Here is a tiny trained network, its code and every weight. The questions are about switching its units off for an input and a class, where a switched-off unit gives its printed mean instead of its output.

import numpy as np


def w(rows, s, z=0):
    codes = np.array(rows[::2]) - 128.0
    scale = np.full(codes.shape[1], s)
    scale[-1] = z or s
    return codes * scale


def norm(h):
    return h / np.sqrt((h * h).mean(-1, keepdims=True) + 1e-5)


def f(y):
    return y / 2 * (1 + np.tanh(0.7978845608 * (y + 0.044715 * y**3)))


def log_softmax(a):
    a = a - a.max(-1, keepdims=True)
    return a - np.log(np.exp(a).sum(-1, keepdims=True))


def net(x, mask):
    res = np.array(x, float).reshape(1, 4) / 4 @ E
    u = 0
    for l in range(2):
        y = f(norm(res) @ A[l][:, :-1].T + A[l][:, -1])
        res = res + np.where(mask[u : u + 7], y, B[l][:, -1]) @ B[l][:, :-1]
        u += 7
    return log_softmax(norm(res)[-1] @ U[:, :-1].T + U[:, -1])


A, B = {}, {}
E = w([
[129,129,129,127,129],'x0',
[109,131,70,64,254],'x1',
[76,20,47,177,156],'x2',
[126,130,127,129,130],'x3',
],0.00078)
A[0] = w([
[52,54,97,248,32,61],'L0N1',
[179,144,95,180,116,195],'L0N2',
[88,9,83,202,98,237],'L0N3',
[107,164,147,133,153,59],'L0N4',
[111,89,74,87,238,252],'L0N5',
[147,75,136,128,151,35],'L0N6',
[183,152,210,132,5,171],'L0N7',
],0.0023,0.00048)
B[0] = w([
[240,53,247,91,130,213],'L0N1',
[52,139,190,104,143,140],'L0N2',
[110,54,185,170,145,239],'L0N3',
[167,160,134,93,157,119],'L0N4',
[180,159,83,179,26,253],'L0N5',
[107,140,75,142,85,120],'L0N6',
[20,140,8,173,89,208],'L0N7',
],0.0016,0.0013)
A[1] = w([
[131,20,28,186,244,146],'L1N1',
[133,207,165,16,243,50],'L1N2',
[38,97,71,112,183,42],'L1N3',
[18,187,18,79,132,3],'L1N4',
[94,201,171,70,117,155],'L1N5',
[228,229,96,70,182,108],'L1N6',
[2,195,139,180,12,105],'L1N7',
],0.0024,0.00045)
B[1] = w([
[126,253,113,146,146,250],'L1N1',
[183,47,63,134,101,153],'L1N2',
[183,185,161,171,73,133],'L1N3',
[130,116,226,150,87,171],'L1N4',
[107,130,88,157,105,145],'L1N5',
[115,20,111,80,167,190],'L1N6',
[119,184,137,36,190,194],'L1N7',
],0.0025,0.0014)
U = w([
[38,251,197,34,71,134],'0',
[204,10,23,29,162,146],'1',
[136,14,242,226,92,229],'2',
[175,254,31,236,204,2],'3',
],0.008,0.00062)

Each question gives the input, the list of numbers given to net, and the class t.
The units are the neurons (one row each of A and B). Each row of codes is followed by its name. A weight is (code - 128) times the scale printed after its matrix; where a second scale follows, it is the last column's (A, B and U).
mask holds one flag per neuron, layer by layer. A switched-off neuron (its flag False) gives its mean, the last column of its row in B, instead of its output. The means were averaged over made-up inputs and are rounded, as every weight is.
A unit's drop is (log p(t) with every unit on - log p(t) with that unit switched off) / (log p(t) with every unit on - log p(t) with every unit switched off).
The circuit of an input: a set's keep is (log p(t) with only the set's units on - log p(t) with every unit switched off) / (log p(t) with every unit on - log p(t) with every unit switched off). Starting from the 12 units with the biggest drops (on a tie, the unit counted first), units are removed one at a time, each time the one whose removal leaves the highest keep (on an exact tie, the one counted first), for as long as the keep stays at least 0.8.
units of the circuit, in order: the units of the circuit, biggest drop first
top k neurons: the k neurons with the biggest drops, biggest first
top k neurons in layer l: the k neurons of layer l with the biggest drops, biggest first
drop of u: that unit's drop, to one decimal
input [0,6,8,-1], class 3: units of the circuit, in order -> [L1N1]
input [1,-6,0,-5], class 0: units of the circuit, in order -> [L0N7; L1N7]
input [-7,-6,-2,0], class 0: units of the circuit, in order -> [L1N7; L0N7]
input [2,-7,-1,3], class 0: units of the circuit, in order -> [L0N7; L1N7]
input [2,-7,-2,-5], class 0: top 2 neurons -> [L1N7; L0N7]
input [-7,1,1,-7], class 3: top 3 neurons -> [L1N4; L1N6; L0N1]
input [-8,2,0,7], class 1: top 3 neurons -> [L0N7; L1N6; L1N1]
input [-2,1,0,2], class 1: top 2 neurons -> [L0N7; L1N1]
input [5,-4,0,-1], class 0: top 2 neurons in layer 1 -> [L1N7; L1N6]
input [-8,3,-1,4], class 1: top 2 neurons -> [L0N7; L1N6]
input [-5,3,-7,-3], class 1: drop of L1N2 -> 0.1
input [7,-1,0,0], class 0: drop of L1N3 -> 0.0
input [-2,4,8,2], class 3: drop of L1N1 -> 0.4
input [-6,8,8,3], class 3: units of the circuit, in order -> [L1N1]
